Here is a tiny trained network, its code and every weight. The questions are about switching its units off for an input and a target symbol, where a switched-off unit gives its printed mean instead of its output.

import numpy as np


def w(rows, s, z=0):
    codes = np.array(rows[::2]) - 128.0
    scale = np.full(codes.shape[1], s)
    scale[-1] = z or s
    return codes * scale


def f(y):
    return np.maximum(y, 0)


def softmax(a):
    e = np.exp(a - a.max(-1, keepdims=True))
    return e / e.sum(-1, keepdims=True)


def log_softmax(a):
    a = a - a.max(-1, keepdims=True)
    return a - np.log(np.exp(a).sum(-1, keepdims=True))


def net(x, mask):
    ids = ['Δαγξσω'.index(c) for c in x.split()]
    T = len(ids)
    res = E[ids] + P[:T]
    q, k, v = (res @ M[0].T for M in (Q, K, V))
    z = softmax(np.where(np.tri(T) > 0, q @ k.T / 3**0.5, -1e9)) @ v
    res = res + np.where(mask[0], z, O[0][:, -1]) @ O[0][:, :-1]
    y = f(res @ A[0][:, :-1].T + A[0][:, -1])
    res = res + np.where(mask[1:9], y, B[0][:, -1]) @ B[0][:, :-1]
    return log_softmax(res[-1] @ U[:, :-1].T + U[:, -1])


Q, K, V, O, A, B = {}, {}, {}, {}, {}, {}
E = w([
[117,155,101,124,139],'Δ',
[140,93,128,44,138],'α',
[121,181,129,107,47],'γ',
[132,176,96,198,133],'ξ',
[111,59,109,252,126],'σ',
[82,123,121,103,173],'ω',
],0.033)
P = w([
[174,239,57,186,159],'0',
[107,53,1,116,60],'1',
[153,200,194,125,118],'2',
[93,96,27,78,62],'3',
[175,148,217,111,90],'4',
[63,138,41,62,58],'5',
[229,116,214,54,76],'6',
],0.011)
Q[0] = w([
[104,116,187,126,237],'h1',
[157,53,101,177,236],'h1',
[254,185,218,167,145],'h1',
],0.0096)
K[0] = w([
[129,56,179,141,255],'h1',
[117,72,160,168,169],'h1',
[206,82,126,171,186],'h1',
],0.0089)
V[0] = w([
[255,124,96,201,45],'h1',
[73,63,165,103,149],'h1',
[192,137,210,139,18],'h1',
],0.0087)
O[0] = w([
[64,185,172,132,142,252],'h1',
[163,25,86,129,158,5],'h1',
[62,211,126,2,121,89],'h1',
],0.0096,0.0043)
A[0] = w([
[174,110,181,141,195,228],'n1',
[110,91,91,187,75,1],'n2',
[180,139,158,114,253,196],'n3',
[73,161,56,156,132,160],'n4',
[110,120,108,122,206,79],'n5',
[176,178,153,155,107,143],'n6',
[119,37,91,67,139,12],'n7',
[179,155,166,70,185,218],'n8',
],0.013,0.0052)
B[0] = w([
[113,194,139,165,172,182],'n1',
[165,105,160,188,98,194],'n2',
[81,160,109,193,101,175],'n3',
[91,148,63,55,104,255],'n4',
[120,147,149,182,202,143],'n5',
[118,99,221,172,96,207],'n6',
[111,102,178,104,141,237],'n7',
[106,120,127,250,127,203],'n8',
],0.012,0.013)
U = w([
[168,114,135,154,89,7],'Δ',
[125,88,179,97,130,99],'α',
[165,137,52,130,171,253],'γ',
[65,141,101,102,198,67],'ξ',
[162,152,254,164,172,93],'σ',
[137,218,121,190,177,202],'ω',
],0.01,0.0052)

Each question gives the input, a string of symbols that net reads in full, and the target symbol t.
The units are the heads (3 rows each of Q, K, V and O) and the neurons (one row each of A and B). Each row of codes is followed by its name. A weight is (code - 128) times the scale printed after its matrix; where a second scale follows, it is the last column's (O, A, B and U).
mask holds one flag per unit, heads first, then neurons. A switched-off unit (its flag False) gives its mean, the last column of its rows in O or B, instead of its output. The means were averaged over made-up inputs and are rounded, as every weight is.
A unit's drop is (log p(t) with every unit on - log p(t) with that unit switched off) / (log p(t) with every unit on - log p(t) with every unit switched off).
The circuit of an input: a set's keep is (log p(t) with only the set's units on - log p(t) with every unit switched off) / (log p(t) with every unit on - log p(t) with every unit switched off). Starting from all 9 units, units are removed one at a time, each time the one whose removal leaves the highest keep (on an exact tie, the one counted first), for as long as the keep stays at least 0.8.
units of the circuit, in order: the units of the circuit, biggest drop first
top k neurons: the k neurons with the biggest drops, biggest first
drop when u is switched off: that unit's drop, to one decimal
input ξ γ σ Δ ξ σ, target ξ: units of the circuit, in order -> h1; n4
input α Δ Δ ξ α ω γ, target ω: top neuron -> n8
input ξ γ ξ γ σ Δ, target ξ: units of the circuit, in order -> h1; n4
input α α Δ σ, target Δ: units of the circuit, in order -> n2; n1
input ξ ω α, target ω: top 2 neurons -> n6; n3
input σ σ α ξ ξ σ, target Δ: top 2 neurons -> n2; n1
input ξ σ ω ξ α, target ω: top 3 neurons -> n6; n8; n3
input α α ω ξ γ α, target ξ: drop when h1 is switched off -> 1.4
input α ξ α Δ, target γ: drop when n6 is switched off -> 0.2
input ξ ξ ξ, target σ: drop when h1 is switched off -> 0.5
